q_289: [-57  -3 -30  -3 -13 -42 -28 -14 -40 -45 -44 -82  24 -25  18 -64   7]
q_323: [-58   0 -27  -6 -17 -42 -28 -11 -41 -50 -48 -84  29 -27  21 -48  10]
q_778: [ 56   1  27   5  16  41  27   1  40  47  47  82 -26  26 -19  66   1]
dup q_289:   [-3]
[-58   0 -27  -6 -17 -42 -28 -11 -41 -50 -48 -84  29 -27  21 -48  10]  q_323
[ 56   1  27   5  16  41  27   1  40  47  47  82 -26  26 -19  66   1]  q_778

q_567: [-49 -49  50 -49  50  50 -49 -49 -49  50 -49  50  50  50 -49]
q_359: [-50 -50  67 -50  66  67 -50 -50 -50  67 -50  67  67  67 -50]
q_617: [-50 -51  73 -51  73  73 -51 -50 -51  73 -51  74  73  73 -50]
q_801: [-49 -49  55 -49  55  55 -49 -49 -49  55 -49  55  55  55 -49]
q_132: [-47 -47  30 -47  31  30 -47 -47 -47  30 -47  30  30  30 -47]
q_522: [-50 -50  67 -51  67  67 -50 -50 -50  67 -50  67  67  67 -50]
q_509: [-48 -48  50 -48  50  50 -48 -48 -48  50 -48  50  50  50 -48]
q_965: [-49 -49  56 -49  56  56 -49 -49 -49  56 -49  56  56  56 -49]
q_669: [-48 -48  41 -48  41  41  41  41  41  41 -48  40  41  41 -48]
q_795: [-49 -49  56 -49  56  56  56 -49  56  56  56  56  56  56 -49]
q_215: [-47 -47  36 -47  36  36 -47 -47 -47  36 -47  36  36  36 -47]
q_214: [-51 -51  67 -51  67  67 -51 -50 -51  67 -51  67  67  68 -50]
[-49 -49  56 -49  56  56 -49 -49 -49  56 -49  56  56  56 -49]  q_965
[-51 -51  67 -51  67  67 -51 -50 -51  67 -51  67  67  68 -50]  q_214
[-50 -51  73 -51  73  73 -51 -50 -51  73 -51  74  73  73 -50]  q_617
[-50 -50  67 -51  67  67 -50 -50 -50  67 -50  67  67  67 -50]  q_522

q_114: [  3  -9  -7  -1   4  -4 -24   1  -2   0   2  -2  -1   4 -15 -26   4   0
  -8  10  -8   0   0 -11  -2  -4 -35  -5   1   4   1  30  -9  -6   1   0
  -3 -49  32  -1   1   8   1  -2  49  -1  10  -1  -3   1   3   3  -2  -2
   0]
q_163: [ -1  -3  22   0 -18  22 -11  20  -1  -1  74  -8 -17   6  57 -32   1   1
  -7   9  48   0  -1   0   0  -5  12   0  -3   2 -15  29   7 -15  26   1
  -4 -33  26   2  -2   2   0   2 -46   3  -5  -2  -1   2  -3   0  -2  -1
  -1]
q_405: [  4   0 -28   1  16 -34 -17  -1  -1   2 -51   4   3  -1 -34  -9   1   0
 -11   2 -25   1   1 -25  -2  -2 -46 -34   7   1   8   6  11 -12  44   1
   0 -23   8   1  -2  -1  -1   5 -50   3 -11  -2  -1   2  -6  -1  -1  -1
  -2]
q_847: [-11   4  25   1 -17  24  15   7   1  -4  46  -6 -10   1  92  -8  -1   0
  -1  -2  60  -1  -1  21   1   1  57   5  -7  -1 -16   3   8 -11  28   0
   1   7  -5   2  -2  -8  -1   5 -83   4 -10  -1   0   1  -4  -2  -2   1
  -2]
q_353: [  4   0 -28   1  16 -34 -17  -7  -1   2 -51   4   3  -1 -93  -9   1   0
 -11   2   8   1   1 -25  -2  -2 -46  -7   7   1   8   6 -10  12 -24  -1
  -2 -14  17  -1   1   6   1  -6  79  -3  12   1  -1   0   7   2   0  -1
   1]
q_679: [  0   5  -9  -1   3 -15  32 -11   3  -1 -39   2  -1  -5  -8  24  -2  -1
  11 -12 -18   0   0  11   3   4  24   4   2  -4   5 -29   4  10  -3   0
   3  64 -51  -1   0  -6   0   1 -40  -2  -2   2   2  -1  -3  -2   2   2
   0]
q_533: [  4   0 -28   1  16 -34 -17  -7  -1   2 -51   4   3  -1 -93  -9   1   0
 -11   2 -25   1   1 -25  -2  -2 -46  -7   7   1   8   6 -10  12 -24  -1
  -2 -14   7  -2   2   7   1  -5  76  -1  10   1  -1   0   4   3   0  -2
   1]
q_206: [  5   6 -25   0  23 -37  10 -19   1   1 -48   5  11  -6 -57  14  -2  -1
   9  -9 -23   1   0  -4   1   5  -7   2   3  -4  19 -27  -7  19 -34  -1
   3  29 -14   0   2   0   1  -3  20  -5   3   3   1  -1   6   3  -1  -2
   0]
q_368: [ -1   4 -31   0  22 -31   9 -25   1   1 -60  11  12  -3 -79  22  -1  -1
   2  -7 -62   1   1   2  -1   3   0   1  10  -1  13 -23  -6  15 -26  -1
   1  30  -7   0   2   0   1  -4  47  -5   7   2   1  -3   5   1   2   1
   2]
q_211: [ -7   5  12   2  -8  31  16   2   1  -2  19   1 -15  -1  25  18  -2   0
  12 -10  32  -1  -2  28   2   3  53   8  -7  -4  -9 -16  10  -3  -8   0
   2  36 -28   1  -1  -8  -1   4 -70   0 -11   1   2  -1  -5  -2   1   1
  -1]
q_910: [ -2   8  -4   0   7   4  -1  -8   2  -1 -16   2  -5  -5   1  31  -4   0
  13 -12   7   0  -1   2   3   5  38   6  -1  -4   3 -27   2   7  -2  -1
   2  38 -41   0  -2  -6   0   1 -40   1  -5   1   2  -1  -1  -2   1   2
   0]
q_662: [  5   6 -25   0  23 -37  10 -19   1   1 -48   5  11  11 -57  14  -2  -1
   9  -9 -23  11   0  -4   1   5  -7   2   3  -4  19 -27  -7  19 -34  -1
   3  29 -14   0   2   0   1  11  20  -5   3   3   1  -1   3   0   2   2
   2]
[  5   6 -25   0  23 -37  10 -19   1   1 -48   5  11  -6 -57  14  -2  -1
   9  -9 -23   1   0  -4   1   5  -7   2   3  -4  19 -27  -7  19 -34  -1
   3  29 -14   0   2   0   1  -3  20  -5   3   3   1  -1   6   3  -1  -2
   0]  q_206
[  3  -9  -7  -1   4  -4 -24   1  -2   0   2  -2  -1   4 -15 -26   4   0
  -8  10  -8   0   0 -11  -2  -4 -35  -5   1   4   1  30  -9  -6   1   0
  -3 -49  32  -1   1   8   1  -2  49  -1  10  -1  -3   1   3   3  -2  -2
   0]  q_114
[  5   6 -25   0  23 -37  10 -19   1   1 -48   5  11  11 -57  14  -2  -1
   9  -9 -23  11   0  -4   1   5  -7   2   3  -4  19 -27  -7  19 -34  -1
   3  29 -14   0   2   0   1  11  20  -5   3   3   1  -1   3   0   2   2
   2]  q_662
[  4   0 -28   1  16 -34 -17  -7  -1   2 -51   4   3  -1 -93  -9   1   0
 -11   2 -25   1   1 -25  -2  -2 -46  -7   7   1   8   6 -10  12 -24  -1
  -2 -14   7  -2   2   7   1  -5  76  -1  10   1  -1   0   4   3   0  -2
   1]  q_533
[  4   0 -28   1  16 -34 -17  -7  -1   2 -51   4   3  -1 -93  -9   1   0
 -11   2   8   1   1 -25  -2  -2 -46  -7   7   1   8   6 -10  12 -24  -1
  -2 -14  17  -1   1   6   1  -6  79  -3  12   1  -1   0   7   2   0  -1
   1]  q_353

q_334: [ -1 -20  43  -8  45 -11  63  11  -9 -28  57  -4  22  45 -29 -35   4 -29
  -5  -3   7  -3   2 -30  21 -35 -28 -35  -4   9   5 -32  37  -6   6  99
  31  34  -5  -3 -14 -81 -10  17   9  10  -9 -18 -14  29  14  32 -10  22
 -37  -4   5  23 -26   8 -17  39]
q_546: [ -9 -34  66  13  37   3  48  20   4 -12  58 -27  36  19 -18 -27   7 -38
  -3  15  34  18   3   2  13 -28 -43 -48   3 -20   9 -33  33   0  -4  84
   9  32  -4  29 -21 -68  -2  14   0   2  13   3   7  39  20  18  -5  40
 -43 -25   1  27 -30  17  -1  25]
q_713: [-48  37 -10 -21 -54  -5 -29  -5  41  55 -27  34   7  45 -15   3   9 -27
 -73 -26  44  32  11  35 -31 -42   1  -1 -73   4  58  -9  16  53  25  -8
  62  32  31 -31   7  18  75   9 -46   9 -14 -25  42 -19  27   2 -24  17
  11 -19 -20   7  -9 -22  -1 -32]
q_831: [-11  19 -12 -22 -48  14 -38 -54  22 -39 -17   3 -36  30 -29 -15  37  37
  -1 -26  41 -47   4  18 -47  -7 -23   2  58 -36  17  10   4 -17   7   6
 -18  -9  71   4  -8 -20  32  24 -47 -47  -3 -44 -38  -7  19   3   0 -23
 -11   2 -43  29 -26  13  33  27]
q_856: [-43  24   9  -3  36 -52  28 -23  29 -20  40 -12  -4 -31 -13 -30   7 -28
   5  28 -15  13  -7  20 -53  15 -36  39 -14 -51  40  30  10  -6 -41 -20
  43   6  24  37  10 -36   8  -1  14  16 -16 -39  -5  55 -34 -11  12 -39
 -42  -6 -39 -16  36  33 -34   3]
q_263: [-47  30   7   7  32 -55  22 -21  27 -23  37  -8 -10 -31 -10 -28   8 -25
   4  28 -13  23  -3  18 -55  18 -35  36 -15 -47  38  29  11  -9 -38 -18
  43   7  20  43   3 -32  15   5  19  21 -23 -46  -2  62 -37 -10  21 -40
 -41  -8  19 -15  39  40 -32   3]
q_970: [-30  15 -27  32  25 -44  37 -35  -4  -6  10 -32  12 -16 -21 -20  -5 -19
  -2  26  10  25 -10  25 -47  23 -21  30  -2 -53  17  35  14 -12 -30  37
  49  25   6  41  26 -42   4   7  31  23  -9 -56  14  46 -47 -15   4 -34
 -32  -7  23 -26   5  66 -15 -30]
[-43  24   9  -3  36 -52  28 -23  29 -20  40 -12  -4 -31 -13 -30   7 -28
   5  28 -15  13  -7  20 -53  15 -36  39 -14 -51  40  30  10  -6 -41 -20
  43   6  24  37  10 -36   8  -1  14  16 -16 -39  -5  55 -34 -11  12 -39
 -42  -6 -39 -16  36  33 -34   3]  q_856
[-30  15 -27  32  25 -44  37 -35  -4  -6  10 -32  12 -16 -21 -20  -5 -19
  -2  26  10  25 -10  25 -47  23 -21  30  -2 -53  17  35  14 -12 -30  37
  49  25   6  41  26 -42   4   7  31  23  -9 -56  14  46 -47 -15   4 -34
 -32  -7  23 -26   5  66 -15 -30]  q_970
[-48  37 -10 -21 -54  -5 -29  -5  41  55 -27  34   7  45 -15   3   9 -27
 -73 -26  44  32  11  35 -31 -42   1  -1 -73   4  58  -9  16  53  25  -8
  62  32  31 -31   7  18  75   9 -46   9 -14 -25  42 -19  27   2 -24  17
  11 -19 -20   7  -9 -22  -1 -32]  q_713
[-47  30   7   7  32 -55  22 -21  27 -23  37  -8 -10 -31 -10 -28   8 -25
   4  28 -13  23  -3  18 -55  18 -35  36 -15 -47  38  29  11  -9 -38 -18
  43   7  20  43   3 -32  15   5  19  21 -23 -46  -2  62 -37 -10  21 -40
 -41  -8  19 -15  39  40 -32   3]  q_263

q_335: [20 10 17 19 45]
q_846: [39 20 51 38 36]
q_694: [24  5 24 24 24]
q_591: [19 20 20 28 96]
q_300: [32 32 32 32 68]
q_775: [28 12 20 28 28]
dup q_775:   [28]
dup q_300:   [32]
dup q_591:   [20]
dup q_694:   [24]
[19 20 20 28 96]  q_591
[39 20 51 38 36]  q_846

q_733: [ 21 -33 -16  29 -70   3  29  -9 -27]
q_555: [-38  10   3 -20  12 -28  60  43 -78]
q_349: [-22  10  12  12  12  25  86  12  51]
q_195: [43 43 17 43 -2 13 43 17 24]
q_316: [ 14 -26 -37 -16  29   3 -41 -22  69]
q_999: [ -1  16  16  41  16   5 -31  16  42]
q_387: [ 27   5   5  -5  18 -11 -36 -34 -48]
dup q_999:   [16]
dup q_349:   [12]
dup q_733:   [29]
[-38  10   3 -20  12 -28  60  43 -78]  q_555
dup q_387:   [5]

